(in the rows, 128 means zero)
Each row of numbers stands for one thing and depends on some of the facts below. Use the named rows to name the rest.

How the things are related:
ω: points at; λ: is of sort; Π: belongs to class
bife {λ=476, Π=b}
postom {λ=360, Π=c}
dragrarin {ω=kamar geplidrar skasan flebezak niro, λ=476, Π=a}
klaru {ω=vugan gukir stori gimo, λ=476, Π=a}
fopizor {ω=niflim mubon pedrapu vopen dites, λ=476, Π=c}
mudruk {λ=360, Π=b}
skalor {λ=360, Π=a}
lodresta {λ=476, Π=b}
brebra {λ=360, Π=a}
nefam {λ=476, Π=b}
gromu {λ=476, Π=a}
satril {λ=476, Π=e}
flafen {λ=303, Π=a}
dogres {λ=476, Π=a}
flanan {λ=303, Π=a}
pivu {λ=476, Π=a}
grostim {λ=360, Π=a}
drigre {λ=303, Π=e}
pliplek {λ=303, Π=a}
trogor {λ=360, Π=b}
niflim {λ=303, Π=b}
dakir {λ=303, Π=e}
drupli {λ=476, Π=d}
fela {ω=mubon gridruguk nirafik postom, λ=476, Π=a}
zitru {ω=fabul tapon sumik, λ=360, Π=c}
stuvi {λ=360, Π=c}
veklen {λ=303, Π=c}
geplidrar {λ=303, Π=a}
fope {λ=303, Π=b}
latim {ω=stuvi lodresta stuzaklun, λ=476, Π=c}
stori {λ=303, Π=e}
vasin {λ=303, Π=b}
tabom {λ=476, Π=a}
baklol {λ=476, Π=a}
nirafik {λ=476, Π=c}
meto {λ=476, Π=c}
flebrim {λ=360, Π=e}
grufuskam {λ=476, Π=b}
skuzes {λ=476, Π=b}
suno {λ=303, Π=d}
dobe {ω=plavo kuplus mugil, λ=360, Π=a}
gukir {λ=303, Π=a}
raru {λ=360, Π=a}
trodal {ω=trunos, λ=360, Π=c}
brevebru {λ=303, Π=c}
dostak {λ=360, Π=a}
replik {ω=graplom trabes, λ=303, Π=c}
skarevek {λ=303, Π=d}
flogam {λ=303, Π=b}
zabri {λ=476, Π=a}
nostuplu {λ=476, Π=d}
niro {λ=303, Π=b}
kamar {λ=476, Π=b}
flegu {ω=trunos gridruguk gedrar lodresta, λ=360, Π=b}
gedrar {λ=360, Π=b}
brinim {λ=303, Π=a}
pedrapu {λ=303, Π=c}
klaza {λ=360, Π=d}
fluskal {ω=dostak, λ=476, Π=a}
skobruk {λ=360, Π=d}
grefle {λ=476, Π=a}
dites {λ=476, Π=c}
tratrul {ω=mezo trikil gromu fidugo gukir druplan, λ=476, Π=b}
boral {λ=476, Π=c}
peflato {ω=bruta sadal stustok flebrim brebra, λ=303, Π=e}
sadal {λ=360, Π=c}
gitistu {ω=vugan klenur skobruk sumik, λ=476, Π=d}
gibrer {λ=476, Π=c}
graplom {λ=360, Π=c}
tapos {λ=360, Π=a}
notrabro {λ=303, Π=c}
trumo {λ=360, Π=b}
ledris {λ=476, Π=b}
gogen {λ=303, Π=a}
brupek {ω=mubon trikil truzastun boral dakir drigre gaple, λ=476, Π=b}
tuduk {ω=studesus drupli trikil gogen fatik baklol skeplik stori, λ=476, Π=a}
liveski {ω=riklek notrabro zonil sumik stuvi, λ=476, Π=a}
flebezak {λ=360, Π=a}
kluskek {ω=gibrer nostuplu sugrol sutrozak flasi satril mumi, λ=476, Π=a}
floflo {λ=303, Π=e}
sitru {ω=riklek gragre flobrar stustok trabes flakol, λ=476, Π=a}
suskom {ω=vugan timuklak dinugrus meto, λ=476, Π=c}
kegen {λ=476, Π=a}
stustok {λ=360, Π=e}
flobrar {λ=476, Π=a}
difim {λ=476, Π=c}
trobrer {λ=360, Π=a}
gimo {λ=360, Π=b}
dinugrus {λ=303, Π=a}
fedidror {ω=tabom mezo lugrul flanan grufuskam tivem lodresta, λ=360, Π=b}
brunak {ω=skufi, λ=360, Π=b}
lanugi {ω=riklek brurom zabri stori davu bife, λ=476, Π=e}
davu {λ=476, Π=a}
klidi {λ=360, Π=c}
dimi {λ=476, Π=b}
drupir {ω=kamar floflo gumal labal graplom gimo, λ=360, Π=c}
fudres {λ=360, Π=c}
sefos {λ=360, Π=a}
drobra {λ=476, Π=d}
flasi {λ=476, Π=e}
sketretir {ω=studesus pidek trobrer, λ=476, Π=b}
fabul {λ=303, Π=a}
fatik {λ=360, Π=a}
tretroplus {λ=303, Π=a}
zonil {λ=476, Π=e}
druplan {λ=476, Π=d}
mezo {λ=360, Π=e}
mumi {λ=360, Π=d}
gumal {λ=360, Π=d}
keflim {λ=303, Π=a}
bragra {ω=mezo mudruk dites tapos trabes zodegi pibran, λ=476, Π=b}
flakol {λ=476, Π=e}
pidek {λ=476, Π=c}
flinas {λ=476, Π=d}
mugil {λ=303, Π=e}
tulo {λ=476, Π=c}
gragre {λ=476, Π=d}
truzastun {λ=476, Π=c}
trikil {λ=476, Π=c}
navabru {λ=476, Π=a}
labal {λ=476, Π=b}
skasan {λ=476, Π=b}
trunos {λ=303, Π=a}
drodomel {ω=drupli fope veklen, λ=476, Π=b}
rebru {λ=476, Π=a}
gufle {ω=studor peplun fabul tapon flinas tapos, λ=360, Π=c}
drurobron {λ=476, Π=a}
bruta {λ=476, Π=b}
bradri {ω=plavo lugrul flasi navabru, λ=476, Π=b}
mede {ω=bruta kegen geplidrar suno vopen fidugo klaza, λ=360, Π=e}
somel {λ=360, Π=e}
zesin {ω=riklek davu gikopok druplan, λ=360, Π=c}
sogritros {λ=303, Π=c}
brimidrek {ω=gibrer skufi nefam skuzes davu, λ=360, Π=b}
staropim {ω=sefos suno dostak skalor klise, λ=476, Π=a}
gaple {λ=476, Π=a}
sumik {λ=360, Π=d}
grudor {ω=drurobron truzastun difim nefam skarevek klaza brinim stuzaklun pibran, λ=360, Π=a}
timuklak {λ=303, Π=a}
riklek {λ=360, Π=c}
studor {λ=476, Π=b}
fidugo {λ=303, Π=d}
vugan {λ=476, Π=e}
travo {ω=gibrer fabul grefle boral drobra nirafik skuzes, λ=476, Π=d}
klenur {λ=476, Π=c}
sugrol {λ=303, Π=c}
pibran {λ=476, Π=c}
gridruguk {λ=360, Π=e}
brurom {λ=476, Π=a}
plagatro {ω=bruta flogam brurom keflim, λ=360, Π=d}
gravam {ω=boral, λ=476, Π=c}
peplun {λ=360, Π=a}
selis {ω=vugan sutrozak dostak, λ=303, Π=c}
kluzetan {ω=pivu somel, λ=476, Π=b}
lugrul {λ=303, Π=c}
nokon {ω=gibrer ledris pivu sumik, λ=303, Π=a}
klise {λ=303, Π=a}
plavo {λ=303, Π=a}
mubon {λ=476, Π=a}
dubrur {ω=lilus vedodrel sadal statrastes, λ=476, Π=a}
stuzaklun {λ=476, Π=e}
zodegi {λ=303, Π=e}
studesus {λ=476, Π=a}
kalim {ω=studesus dimi brevebru zonil trogor zodegi, λ=303, Π=b}
sutrozak {λ=360, Π=a}
tivem {λ=303, Π=d}
nedrik {λ=360, Π=c}
vedodrel {λ=476, Π=e}
mavi {ω=klise, λ=476, Π=e}
fodrul {ω=mugil floflo grufuskam grostim, λ=476, Π=e}
trabes {λ=303, Π=c}
kuplus {λ=303, Π=a}
lilus {λ=360, Π=b}
statrastes {λ=303, Π=a}
gikopok {λ=303, Π=a}
vopen {λ=476, Π=a}
tapon {λ=360, Π=b}
suvuluk {ω=peplun fudres pliplek raru sutrozak tretroplus nedrik trumo sogritros statrastes niro, λ=476, Π=e}
saplan {ω=riklek dogres fatik postom zodegi, λ=476, Π=b}
skeplik {λ=303, Π=b}
trorer {ω=brurom flafen stori vasin rebru, λ=476, Π=d}
skufi {λ=476, Π=c}

Known rows:
[121 100 107 118 125 156 124 132 125 128 140 109 168 133 180 143 114 116
 124 118 180  63 115 130 126  82 144 129 148 117 136 112 115] : stustok
[154 105 154 125 125  83 133 154 118 120 117 139 101 112 115 117 144 145
 124 135 121 193 132 115 124 100 140 154 120 135 136 135 124] : brupek
[126 141 127 130 131 180 111 118 170 117 138 125 141 149 149 157 152 135
  96 130 238 116 125 161 134 119 142 126 140 123 132 114 124] : skobruk
[139 115 132 124 118  88 125 142 133 126 114 137 100 118  93 110 144 153
 147 178 150 196 134 123 116  82 109 143 117 144 125 125 125] : fopizor
[130 106 129 137 101  93 145 144 104 142 121 130 139 134 103 114 115 141
 166 123  91 143 127 122 130 147  88 118 135 137 137 150 134] : tabom
[138  99 130 112 149 115 145 159 100 150 124 140 124 123  84 108 151 145
 160 109 100 165 125  95 146  79 124 122 126 129 128 149 130] : tuduk
[145  84 142 145 103  98 137 131 137 128 114 140 128 122  94 134  82 136
 130 154 116 166 136 138 110 167 126 143 111 134 140 134 131] : lodresta
[130 127 114 126 145 145 121 101 134 107 130 127 110 116 170 126 134 108
 103 106  63 124 138 122 104 155 132 143 115 120 115 100 129] : skeplik
[134 127 125 121 137 166 131 114 157 128 138 124 129 129 181 160 155 125
  95 155 226 136 111 132 131  75 180 137 139 123 143 122 115] : brimidrek
[145 145 161 135 134 100 117 169 126 121 117 144  89 129  97 118 178 162
 121 147 140 199 137 128 143 126 119 147 120 141 130 133 136] : travo
[132 134 172 119 130  91 131 170  84 144 140 133 110 116 103 106 139 146
 149  87 106 151 117 113 156 105 108 116 122 128 132 148 129] : dubrur
[143 137 141 133 107  86 130 136 113 124 115 130 105 119 104 116 117 150
 149 180 135 192 143 113 110 111 123 148 119 137 147 139 125] : bradri
[126 151 103 125 155 151 144  99 123 125 123 124 122 124 161 128 124 105
 121 127  50 104 139 108 118 173 165 132 128 119 121 129 134] : dakir
[122 150 107 113 156 148 123  85 132 109 126 125 118 120 139 128 114 105
 116 133  90 109 144 116 110 145 150 135 112 115 113 110 129] : vasin
[115 136 120 121 145 146 135 111 104 131 144 124 122 124 170 118 154 106
 124  71  38 103 125 116 131 162 103 111 127 114 113 118 133] : flafen
[123 182 114 126 154 166 107  87 143  98 127 126 113 129 113 130 130 117
 116 129 109 123 158 134 117 182 120 126 114 116 111 107 141] : suno
[134 127 126 123 130 163 127 115 156 125 139 121 139 132 180 158 137 125
  98 148 217 128 111 141 131  92 174 140 144 122 140 125 116] : brunak
[120 168 116 114 127 150 114 125 157 122 141 115 126 135 167 144 168 133
 111 172 238 133 114 136 133  49 153 135 150 136 133 116 118] : gufle
[128 191  96 131 135 164 109  71 149  97 130 130 114 139 119 137 144 116
 120 138  90 156 159 133 112 179 113 131 121 118 120 119 149] : tivem
[125 108  84 116 139 179 139 136 139 128 134 121 175 149 153 148 144 114
 123  89 158  60 108 130 150  82 153 112 162 119 123 132 126] : fatik

Name these rows:
No name comes twice in this set of rows, the named rows included.
[108 182 119 124 151 148 145 107 100 151 138 118 108 126 187 117 184 129
 138 130  79 136 126 103 131 167 133 116 131 131 125 131 129] | nokon
[128 160 133 137 118 176 110 116 171 116 141 122 139 149 148 159 154 133
  97 144 231 116 126 160 139 130 143 125 143 121 135 121 129] | mumi
[127 130 100 108 130 158 115 121 157 113 136 119 132 136 163 145 168 132
 114 160 225 137 117 135 124  33 144 138 148 130 128 108 116] | zesin
[143 104 105 124 124 145 117 129 154 104 137 121 145 136 180 151 139 114
  93 109 176  98 115 141 129  78 155 145 148 122 130 108 118] | trogor
[140 151 150 124 147 115 112 156 129 122 112 141 101 131  60 119 151 158
 137 153 156 188 148 123 138 118 130 138 116 135 128 136 136] | gitistu
[125 117 125 128 126 163 136 129 148 139 138 119 156 135 185 156 120 118
 106 125 191  85 108 138 137 108 172 125 147 121 140 131 116] | somel
[139 155 116 119 108 148 131 121 126 122 165 118 146 135 185 149 162 118
 124  88 169 127  99 129 153  60 123 115 166 115 146 148 129] | dobe
[118 212 119 115 156 143 115  84 141 115 132 125  88 117 138 124 146 116
 117 159 118 148 143 118 126 117 148 127 113 123 116 121 130] | selis
[119 162 118 140 126 155 145  79 119 144 150 123 126 124 168 134 128 107
 134 108  63 132 128 127 123 214 108 101 130 119 132 141 138] | plavo
[123 153 120 134 144 171 120  70 152 115 127 134 107 137 143 134 154 124
 110 136 105 158 147 141 111 204 116 127 112 122 120 109 137] | skarevek

Now the same things, written a new way:
Named rows:
[154 103  94 131 183 127 151 143 163 129 191 168 155  79 157 187  87 118
 142 128 133 134 103 145 119 150 131] : difim
[137  75  87 141 183 156 135 116 151 158 184 142 154  60 134 144 108 144
 113  82 127 142 100 150 129 133 138] : drigre
[145  88 119 148 150 115 138 126 135 143 209 174 173  90 146 181 123  86
 135 104 124 139  97 133 133 134 167] : dimi
[154  62 119 161 174 107 129 140 154 121 202 168 174 115 154 184 123 111
 134 129 124 156  92 134 126 143 158] : sitru
[155  95 108 142 167 141 148 133 153 133 204 170 152  74 137 183  99 112
 131 109 117 124  90 158 119 154 141] : stuzaklun
[144  98  94 171 193 132 160 142 180 144 162 120 145  55 179 171 105 139
 140 134 109 111  96 121 134 134 136] : fudres
[136  91 120 182 160 107 139 119 154 156 185 126 163  61 158 157 141 109
 131 111  95 114  99 112 143 124 177] : gimo
[128  77  94 149 185 146 127 116 171 146 180 143 152  52 132 141 112 138
 108  80 128 139 110 155 124 143 135] : floflo
[116  60 102 156 183 110 110 105 175 130 172 147 167  74 149 138 123 131
 120  87 128 156 140 144 132 135 170] : kuplus
[141  82 119 139 151 114 133 130 126 148 206 171 178  98 149 174 114  92
 144 109 109 128 100 143 144 145 167] : ledris
[150  83 120 155 172 117 116 152 166 116 190 170 178 121 137 181 140 108
 126 137 109 156  99 134 137 144 156] : staropim
[147  73 124 188 167  97 130 136 145 163 205 116 174  81 155 146 142 126
 133 124  96 118  80 110 138 131 167] : brunak
[112  59 108 158 170 135 123 117 147 161 170 145 176  77 152 146 133 109
 116  78 129 147 109 134 155 127 157] : niro
[126  57  96 154 183 135 128 111 155 143 164 148 169  87 157 154 129 131
 121  92 131 168 118 129 144 115 163] : keflim
[144 101 102 168 185 114 152 126 169 142 176 115 154  61 165 170 116 132
 138 126 103 122 103 113 135 126 157] : klaza
[141  80 118 150 166 102 126 121 164 110 193 173 168  94 155 182 112 101
 140 116 116 139 124 148 126 150 172] : navabru
[156 106  92 130 181 128 151 144 164 130 193 170 155  79 157 189  90 119
 139 130 136 138 105 140 117 144 131] : trikil
[157  94  94 150 175 134 153 127 136 163 193 115 148  62 152 148  99 156
 151 123  72  94  83 140 139 143 157] : somel
[146  92 104 136 177 123 147 137 153 128 193 161 167  92 156 190  96 107
 147 119 124 138 102 144 133 145 142] : flinas
[126  77  95 150 184 139 123 113 175 144 183 143 150  49 131 139 109 138
 106  77 131 134 116 157 122 148 136] : mugil

Name these rows:
No name comes twice in this set of rows, the named rows included.
[155  97  98 176 196 109 142 151 190 142 187 114 151  61 163 157 117 150
 128 144 116 120  92 117 117 141 131] | drupir
[140  78 113 183 178 112 147 120 160 136 165 124 159  77 174 168 126 128
 145 125  92 126 104 116 145 121 179] | peplun
[165  88  99 139 188 118 138 162 165 133 208 161 165  96 152 176  97 131
 137 143 137 140  88 144 112 154 118] | gravam
[157  80 123 156 157 106 129 139 136 146 226 169 179 101 138 177 136  95
 124 114 130 148  83 125 125 133 159] | sketretir
[147 106  99 160 184 115 148 130 163 146 176 116 157  65 160 164 118 136
 144 130  93 120 106 117 141 128 158] | skobruk
[148  91 106 143 176 123 147 135 156 127 194 164 165  89 155 195  99 104
 140 116 130 142  99 138 132 142 142] | gragre
[138  89 119 182 158 108 144 117 150 157 188 124 162  62 160 156 137 110
 135 109  97 115  97 112 142 123 179] | mudruk
[158  92 104 177 175 109 152 111 153 139 184 130 156  72 165 170 135 134
 136 125 101 141 106 104 128 105 188] | trobrer
[162  74 116 157 173 105 131 139 150 123 209 171 175 113 148 182 127 112
 133 129 125 163  94 129 121 135 162] | tuduk
[126  72 100 151 165 132 127 108 139 165 186 147 174  72 141 143 136 115
 113  79 134 156 110 124 143 113 166] | skeplik
[120  65 104 151 166 129 124 113 141 165 180 145 174  74 145 139 132 116
 117  78 130 149 111 131 147 123 163] | niflim
[162 107  95 128 184 125 129 167 171 130 199 162 166  99 140 172 107 129
 134 149 120 142  96 142 126 155 120] | suskom
[143  80 116 150 166 104 131 121 159 114 194 176 168  96 155 183 111 104
 140 117 117 144 120 144 123 146 172] | tabom
[149  93 105 133 175 119 145 135 151 131 197 163 168  91 152 187  95 111
 146 120 122 139 103 142 132 147 147] | drobra

